Each row, then the band of its hidden value:
[-104, 260, -84, 19, 41, -3, 90, 47, -92, 19, -50, 80, -144, -45, 87, 124, 67, -1, -82, -164, -203, 137, -223, 73, 100, -77, -99, -40, 26, -37, 2, 31, 79, -67, 110, 65, 34, 24, -22, -86, -25] => <19>
[-239, 154, -315, 6, 167, -159, 215, 171, -250, 54, -160, 51, -70, -75, -60, -96, 56, 274, 282, -1, -382, 102, -159, 110, 31, -139, -237, -141, 339, 130, -38, 121, 240, 264, -136, 335, -138, 81, -354, -2, -183] => <9>
[-65, 232, -76, -64, 170, -53, -17, 53, 45, -169, -154, -86, -93, -7, -8, 34, -59, 9, -89, -208, -35, 207, 20, 73, 152, -92, -11, -79, 19, 57, 25, 56, 206, 46, -1, 4, -40, 89, -117, -99, 26] => <13>
[65, -189, -35, -171, -78, 89, -132, -100, 135, -111, 14, -171, 119, 111, -177, 87, -73, -45, -138, 110, 164, 88, 490, -14, -97, 125, 74, -54, 21, 126, 52, 86, 222, 159, -264, -190, -102, 38, -74, 167, 161] => <18>
[-121, -108, -151, 53, -182, 79, 98, 4, -165, 242, 205, 160, 28, 2, -51, 91, 126, 18, 95, 229, -258, -156, -29, 4, -235, 63, -98, 52, 46, 38, -90, 56, 17, 80, -201, 72, -47, -93, -50, 184, -69] => <3>
[-74, -10, -145, -114, 41, -51, 27, 51, -37, -72, -65, -36, 115, 34, -130, -22, 37, 37, 9, 97, 7, -25, 278, 48, -21, 34, -50, -139, 56, 164, 30, 144, 187, 231, -203, -26, -89, 31, -167, 109, -62] => <18>
[-91, -23, -20, -16, -211, 197, 16, -22, 169, -19, 114, -126, 28, -113, 66, 149, -10, -163, -237, 241, 157, -220, 267, 55, -185, 156, 217, 15, -254, 51, -40, 213, 44, 53, -55, -201, 29, -25, 23, 100, 203] => <14>
[-191, 216, -124, 77, -61, -88, 204, 112, -50, -42, -171, -67, -31, -196, 162, 75, -75, 102, 60, -40, -90, 81, -115, 236, 50, -59, 9, -84, 177, -22, 2, 167, 216, 124, -13, 102, 2, 138, -241, 35, 115] => <14>
[-40, -72, -100, -155, -52, 170, -56, -46, 74, -28, 97, -80, 34, 44, -120, 80, 69, -125, -239, 198, 55, -91, 342, -72, -121, 141, 54, -74, -164, 133, 6, 167, 99, 101, -93, -159, -46, -65, 29, 49, 19] => <13>
[6, -218, -120, -167, -178, 80, 61, -74, -91, 80, 23, 3, 150, 91, -150, 121, 135, 35, -50, 229, -26, -2, 354, 3, -138, 159, -103, -141, 157, 123, 77, 125, 144, 178, -196, -90, -67, 1, -68, 231, 22] => <9>
[-63, -17, -67, 44, 28, 76, -209, -9, 86, 0, 285, 50, 24, 101, -144, 16, -108, -253, -95, 14, -71, -68, 82, -101, -134, 8, 128, 153, -259, 25, -152, -8, 104, 1, -291, -112, -80, -168, 44, 14, -102] => <13>
[-2, 40, -24, -22, 36, 65, -118, -41, 74, -37, 80, -9, -70, 78, -72, 100, -58, -94, -101, -117, -65, 132, 50, -22, -16, -23, 37, 74, -73, 18, -45, -34, 123, -41, -126, -72, -47, -21, 7, -8, 49] => <13>
[15, 179, 23, -62, 4, 20, -25, -27, 36, -90, -60, 8, -44, 34, 42, 167, 24, -104, -214, -187, 23, 160, 23, 59, 121, -5, -7, -53, -64, -22, 62, 18, 94, -85, 67, -129, 51, 37, 52, -34, 67] => <19>
[-218, 248, -136, 112, -95, -100, 280, 129, -102, 4, -192, -26, -50, -234, 214, 101, -37, 133, 95, -47, -145, 80, -211, 273, 61, -71, -23, -94, 228, -54, 4, 174, 197, 104, 36, 141, 24, 150, -250, 38, 113] => <14>
[-197, 123, -274, -17, 139, -191, 161, 153, -204, -13, -165, 23, 30, -41, -82, -96, 3, 203, 235, -14, -262, 113, -39, 122, 57, -109, -181, -161, 317, 118, -7, 128, 285, 284, -195, 235, -133, 82, -340, 41, -168] => <9>
[-214, 332, -207, 68, 93, -329, 329, 221, -320, -7, -329, 136, 33, -137, 116, -30, 77, 274, 295, -170, -270, 139, -282, 296, 210, -176, -272, -216, 404, 29, 65, 112, 212, 210, -21, 278, -11, 179, -359, 57, -151] => <3>
[-24, -83, -79, -124, 29, 121, -105, -24, 90, -36, 116, -41, 30, 88, -167, 25, 54, -94, -123, 142, 40, -125, 334, -78, -135, 81, 53, -4, -198, 180, -42, 89, 64, 108, -195, -125, -78, -66, -3, 69, -13] => <9>
[86, 0, 148, 36, 69, 207, -469, -103, 363, -131, 426, -1, -38, 194, -150, 89, -190, -499, -340, -129, 167, -100, 202, -196, -131, 25, 343, 329, -659, 4, -192, -132, -23, -217, -262, -368, -18, -226, 278, -63, 37] => <13>
[43, -149, -1, -108, -102, 187, -71, -86, 59, 71, 163, 30, 4, 105, -117, 138, 144, -68, -128, 162, 22, -141, 287, -69, -188, 118, 9, 49, -182, 137, -23, 20, -52, 6, -145, -149, -23, -59, 80, 147, 79] => <18>
[146, 111, 242, -9, -150, 35, -48, -68, 82, -34, 34, 167, 59, 93, 108, 278, 138, -190, -208, -198, 196, -55, 75, 106, 59, 45, 43, 67, -269, -34, 63, -102, -156, -231, 35, -312, 174, 23, 206, 145, 156] => <3>
[125, 108, 168, -66, -74, -11, -20, -47, 59, -88, -79, 86, 51, 85, 61, 215, 111, -78, -150, -194, 174, 35, 137, 120, 98, 18, -8, -16, -128, 23, 98, -59, -54, -120, 13, -234, 114, 83, 90, 128, 149] => <3>
[46, 237, 64, -156, 186, -31, 50, 57, 20, -131, -197, 94, -65, 65, 10, 89, 271, 31, -115, -199, 91, -54, 134, 80, 166, -54, -105, -123, -200, 200, 94, 4, -114, -45, 128, -110, 80, 99, 32, -19, -9] => <9>
[123, 116, 147, -158, 67, -9, -157, -33, 255, -316, -159, -159, 72, 74, -21, 108, -61, -118, -253, -181, 380, 79, 417, 93, 137, 28, 148, -65, -217, 116, 106, 38, 101, 10, -56, -311, 35, 127, 6, 50, 221] => <3>
[56, 22, 13, -179, 76, 118, -40, -47, 100, -79, -68, -50, -89, 83, -81, 116, 144, 23, -154, -38, 65, 20, 270, -13, 1, 28, -26, -52, -126, 182, 49, 22, 0, 0, 1, -115, -15, 61, 13, 19, 118] => <9>
[-95, 26, -113, -20, -35, -9, 57, 50, -57, 21, 15, 34, 47, -12, -41, 35, 55, 22, 26, 92, -73, -76, 100, 63, -73, 18, -40, -40, 7, 93, -23, 98, 94, 132, -150, 10, -42, 4, -112, 110, -25] => <3>
[-116, -96, -196, -31, -34, 47, 40, 16, -85, 100, 83, 3, -3, 14, -128, 8, 33, 85, 93, 174, -201, -26, 108, -6, -166, 25, -76, -9, 112, 115, -66, 87, 150, 179, -240, 97, -125, -23, -160, 117, -34] => <18>
[3, 93, 24, -13, 1, 208, -149, -82, 147, -4, 173, -20, -201, 44, -2, 180, -15, -173, -260, -93, -58, 71, -15, -81, -59, 7, 95, 143, -259, -17, -76, -36, 7, -175, 28, -115, 11, -67, 147, -92, 122] => <19>
[-71, -16, -113, 79, -48, -23, -135, -27, -9, 7, 162, 3, 40, 70, -103, 58, -229, -137, -1, -87, -169, 223, -39, -10, -49, -28, 51, 98, 103, -94, -90, -21, 306, 40, -309, -10, -108, -71, -85, 44, -34] => <13>
[-107, 187, -83, 46, 37, -101, 102, 84, -69, -25, -122, 22, -58, -66, 61, 53, -14, 113, 99, -128, -131, 101, -114, 157, 62, -100, -71, -26, 127, 24, -9, 33, 135, 67, -60, 104, -19, 106, -184, 36, 43] => <3>
[-80, 32, -51, -27, -91, 117, 83, 24, -25, 95, 103, 92, -19, -33, 15, 103, 205, -35, -80, 179, -40, -268, 96, 24, -147, 74, -17, 2, -208, 122, -41, 105, -106, 26, -20, -59, 34, -46, 35, 102, 8] => <3>
[-194, 276, -173, 113, -9, -109, 162, 105, -239, 98, -10, 177, -64, -78, 101, 83, 32, 2, 42, -138, -345, 133, -384, 111, 94, -102, -158, -54, 162, -110, -26, 53, 152, -6, 30, 163, 17, -21, -93, -48, -164] => <19>
[14, 9, 10, -65, 91, 72, -193, -16, 188, -137, 89, -77, -7, 86, -122, 20, -68, -126, -123, -25, 117, -47, 277, -39, -62, 8, 131, 80, -257, 133, -63, 9, 76, 39, -208, -156, -65, -20, -7, 31, 69] => <18>
[-47, -120, -104, -102, -111, 256, -154, -101, 152, -6, 234, -148, -17, 36, -129, 110, -68, -211, -305, 223, 29, -35, 311, -129, -202, 164, 154, 31, -205, 53, -57, 149, 155, 53, -142, -172, -82, -121, 72, 16, 87] => <19>

Next part:
[-1, 107, 147, 277, 236, 50, -376, -4, 314, -220, -152, 24, -135, 104, 413, -40, 28, -80, 73, -355, 104, 193, -89, -176, -218, -108, 14, 64, 54, -86, 29, -170, -37, -307, -1, 13, -10, -99, 416, 158, 337] => [32]
[176, -392, -355, 250, -23, -165, 662, 167, 167, 249, 155, -33, 147, -215, -30, 38, -457, -302, -265, 309, -81, -84, -144, -151, 580, -148, -24, -121, 123, -34, -394, 380, 219, 280, 171, -352, 194, -109, -498, 75, -467] => [34]
[-145, 111, 37, 411, 368, -142, -249, -144, 486, -375, -15, -163, -198, -58, 456, -42, -51, -138, 312, -138, 103, 342, 172, -350, -304, -159, 93, 128, 171, -100, 101, -8, -151, -435, 29, 163, -60, -67, 291, 45, 604] => [43]
[-120, -40, -266, -145, -353, 182, -135, 135, -441, 203, -156, 29, 516, 334, -113, -396, -220, 151, -57, -158, 170, -160, 21, 186, -24, 235, -92, -99, -448, -67, -314, -251, -58, -215, 172, -79, 277, -118, -246, -203, -382] => [45]
[240, 81, -202, -214, -283, 129, -119, 487, -585, 259, -263, 144, 577, 23, -42, -272, -264, 109, -149, -277, 140, -365, -187, 376, 78, 80, -307, -150, -382, -3, -194, -284, 113, -72, 67, -228, 371, -137, -178, -76, -663] => [37]
[-21, 68, 52, 361, 13, 295, -239, -123, 291, -156, -58, -31, -236, 208, 127, 93, 299, 61, -8, -117, 199, 289, 76, -280, -194, 114, -57, -101, 128, 30, 205, -391, -36, -196, 117, 32, -253, -141, 354, -68, 14] => [32]
[85, 117, 0, 415, 126, 157, -114, -21, 321, -228, -8, -91, -258, -89, 152, 196, 254, 16, 118, 22, 206, 280, 178, -316, -172, 1, -127, -110, 265, 75, 353, -316, -26, -182, 93, 57, -294, -141, 280, -137, -34] => [43]
[48, 55, -219, -213, -332, 175, -212, 352, -563, 208, -256, 116, 585, 213, -76, -375, -234, 182, -61, -252, 176, -299, -84, 295, -22, 151, -212, -118, -479, -27, -261, -325, 6, -202, 111, -134, 311, -145, -178, -158, -506] => [45]
[-25, 71, 107, 305, 15, 341, -380, -171, 231, -104, -130, -21, -187, 318, 224, 71, 299, 11, -84, -324, 188, 307, -18, -142, -192, 181, 3, -12, 85, -44, 171, -384, -69, -200, 116, -15, -136, -90, 415, 17, 23] => [44]
[133, 43, -258, -194, -208, 73, -160, 503, -559, 175, -258, 157, 587, -21, -29, -273, -294, 105, 61, -158, 195, -321, -68, 251, 79, -1, -232, -71, -416, 8, -227, -204, 19, -168, 102, -191, 284, -158, -226, -213, -584] => [32]
[36, -418, -414, 331, -55, -141, 646, 29, 255, 218, 188, -95, 113, -90, -51, -14, -431, -280, -218, 363, -64, 15, -50, -246, 511, -90, 50, -87, 82, -47, -429, 380, 148, 194, 228, -291, 166, -91, -507, 38, -323] => [34]
[199, 60, -353, -63, -208, 8, 123, 546, -461, 70, -113, 51, 470, -266, -198, -149, -235, 197, 171, 211, 223, -332, 155, 57, 76, -51, -353, -237, -233, 141, -28, -257, 49, -127, 113, -86, 46, -226, -348, -389, -688] => [43]
[113, 72, -356, -73, -115, -69, 9, 476, -447, 46, -137, 18, 514, -257, -52, -200, -312, 97, 249, 90, 214, -250, 162, 103, 34, -64, -252, -91, -265, 59, -77, -133, -29, -217, 113, -77, 168, -161, -336, -351, -512] => [43]
[-390, -90, 257, -7, 200, -198, 355, -502, 327, -361, 475, -259, -284, -77, 4, -109, 9, -14, 225, 281, 49, 310, 474, -390, -267, 100, 55, -372, 497, -112, 168, -25, -63, -118, -80, 489, -357, -195, -106, -335, 393] => [40]
[14, 70, -357, -78, 32, -211, -85, 393, -402, 1, -156, -47, 560, -284, 140, -262, -443, -45, 356, -31, 180, -166, 175, 145, 3, -105, -113, 95, -276, -52, -146, 59, -127, -324, 109, -61, 321, -84, -346, -285, -270] => [43]
[-10, -426, -368, 262, -29, -133, 455, -2, 206, 265, 88, -55, 198, 42, 87, -98, -498, -353, -256, 126, -89, 26, -173, -125, 510, -72, 147, 51, -33, -143, -558, 439, 105, 138, 222, -350, 330, -38, -436, 155, -219] => [32]
[-6, 91, -31, 472, 283, 2, -163, -132, 423, -301, -2, -206, -252, -140, 342, 180, 133, -125, 234, -41, 171, 381, 229, -315, -179, -36, 29, 85, 309, -28, 312, -111, -142, -283, 105, 79, -179, -65, 248, -74, 209] => [40]
[-205, -78, 432, -190, 270, -181, 199, -313, 179, -214, 320, -48, -192, -84, 178, -100, -70, -154, 18, -89, -19, 177, 101, -127, -127, 15, 27, -305, 442, -190, 46, 44, 78, 28, -179, 278, -130, -171, 35, -95, 260] => [32]
[104, -444, -269, 214, -255, 91, 593, 63, 156, 315, 126, 45, 100, 179, -205, -54, -289, -108, -475, 261, -73, -135, -234, -175, 524, 17, -33, -271, -12, -7, -496, 113, 263, 304, 192, -331, 82, -178, -385, 109, -507] => [44]
[-106, 66, 116, 325, 35, 272, -321, -328, 318, -112, -59, -109, -215, 356, 270, 6, 240, -53, -122, -360, 130, 386, 1, -135, -247, 227, 57, 2, 127, -111, 140, -301, -81, -219, 106, 41, -43, -41, 392, 97, 208] => [37]
[-235, -79, 362, -127, 204, -90, 240, -405, 171, -200, 372, -113, -242, -81, 88, -9, 62, -134, 44, 17, 46, 293, 236, -171, -134, 132, 18, -326, 510, -151, 188, -18, 26, 54, -107, 303, -225, -158, -4, -237, 128] => [34]
[92, 17, -231, -215, -281, 161, -222, 388, -580, 245, -280, 130, 602, 159, -20, -305, -255, 100, -68, -288, 178, -291, -125, 340, 76, 129, -177, -45, -449, -49, -268, -244, 2, -148, 125, -217, 350, -124, -198, -148, -596] => [45]
[-92, -78, 314, -46, 270, -173, 393, -324, 219, -271, 417, -204, -300, -325, 68, 139, 69, -128, 101, 190, 50, 239, 323, -211, -59, 70, -37, -360, 676, -87, 341, -10, 32, 102, -113, 309, -334, -186, -79, -283, 1] => [40]
[25, 120, 106, 341, 198, 53, -223, 32, 368, -271, -68, 0, -206, 13, 275, 3, 79, 13, 115, -139, 121, 172, 20, -308, -236, -132, -81, -72, 122, 7, 117, -246, 6, -282, 3, 79, -164, -158, 368, 55, 283] => [34]
[212, 39, -196, -227, -264, 169, -189, 529, -608, 234, -300, 201, 581, 48, -50, -240, -227, 137, -76, -244, 189, -372, -171, 328, 115, 51, -268, -117, -414, 15, -215, -296, 70, -91, 86, -245, 277, -175, -166, -153, -713] => [44]
[-44, 59, -232, -201, -189, 41, -271, 228, -512, 182, -239, 28, 611, 162, 113, -404, -347, 7, 14, -372, 142, -165, -60, 352, -45, 142, -84, 56, -444, -142, -291, -114, -83, -271, 114, -128, 485, -44, -197, -98, -290] => [37]
[-72, 109, 183, 297, -66, 252, -175, -185, 363, -189, -10, -26, -250, 383, 82, -142, 212, 184, -152, -181, 85, 166, -17, -290, -357, 112, -119, -281, 50, 4, 60, -489, 67, -245, 6, 170, -186, -181, 416, 121, 311] => [37]
[97, 30, -244, -201, -178, 80, -256, 431, -564, 207, -297, 139, 611, 52, 73, -285, -313, 31, 28, -300, 179, -266, -115, 328, 89, 41, -149, 35, -434, -60, -267, -146, -26, -188, 116, -229, 381, -107, -194, -147, -529] => [44]
[-35, 55, 69, 357, 33, 293, -279, -157, 297, -147, -74, -33, -230, 243, 177, 85, 283, 20, -28, -185, 189, 317, 48, -245, -186, 126, -16, -53, 124, -4, 179, -354, -52, -199, 120, 18, -205, -116, 371, -28, 49] => [32]
[-72, 101, 160, 269, 249, 2, -340, -46, 353, -267, -108, 2, -146, 114, 397, -97, -5, -59, 121, -304, 88, 199, -36, -233, -269, -124, 28, 38, 49, -94, -2, -152, -47, -349, -16, 81, -31, -116, 392, 136, 456] => [32]
[5, 55, 83, 338, -63, 354, -149, -112, 276, -146, -12, -4, -279, 232, 7, 108, 368, 146, -65, -28, 207, 242, 94, -319, -187, 142, -127, -234, 155, 82, 237, -491, 20, -128, 106, 67, -356, -193, 343, -116, -85] => [32]
[-129, -93, 384, -150, 116, 17, 277, -330, 116, -135, 348, -50, -253, -49, -4, 46, 138, -71, -85, 26, 55, 211, 156, -139, -65, 161, -62, -421, 511, -98, 204, -129, 107, 155, -107, 237, -280, -199, 19, -227, -79] => [32]
[-185, 65, 162, 284, 79, 175, -385, -196, 366, -233, -99, -11, -177, 403, 268, -166, 121, 73, 16, -297, 110, 229, -11, -277, -334, 36, 56, -36, -34, -84, -49, -321, -74, -374, 33, 125, -111, -138, 431, 110, 463] => [44]
[-209, -112, 379, -140, 188, -44, 223, -425, 154, -141, 353, -98, -241, -32, 107, 25, 79, -174, -43, -53, 37, 300, 165, -112, -74, 169, 45, -304, 513, -172, 164, -3, 39, 110, -94, 238, -190, -140, 10, -192, 59] => [32]
[-210, -44, 464, -194, -2, 10, 325, -440, 170, -142, 399, -80, -253, 149, -69, -182, 84, 43, -221, -41, -36, 147, 102, -132, -244, 226, -105, -577, 423, -128, 90, -236, 173, 97, -178, 366, -195, -212, 60, -70, 189] => [37]
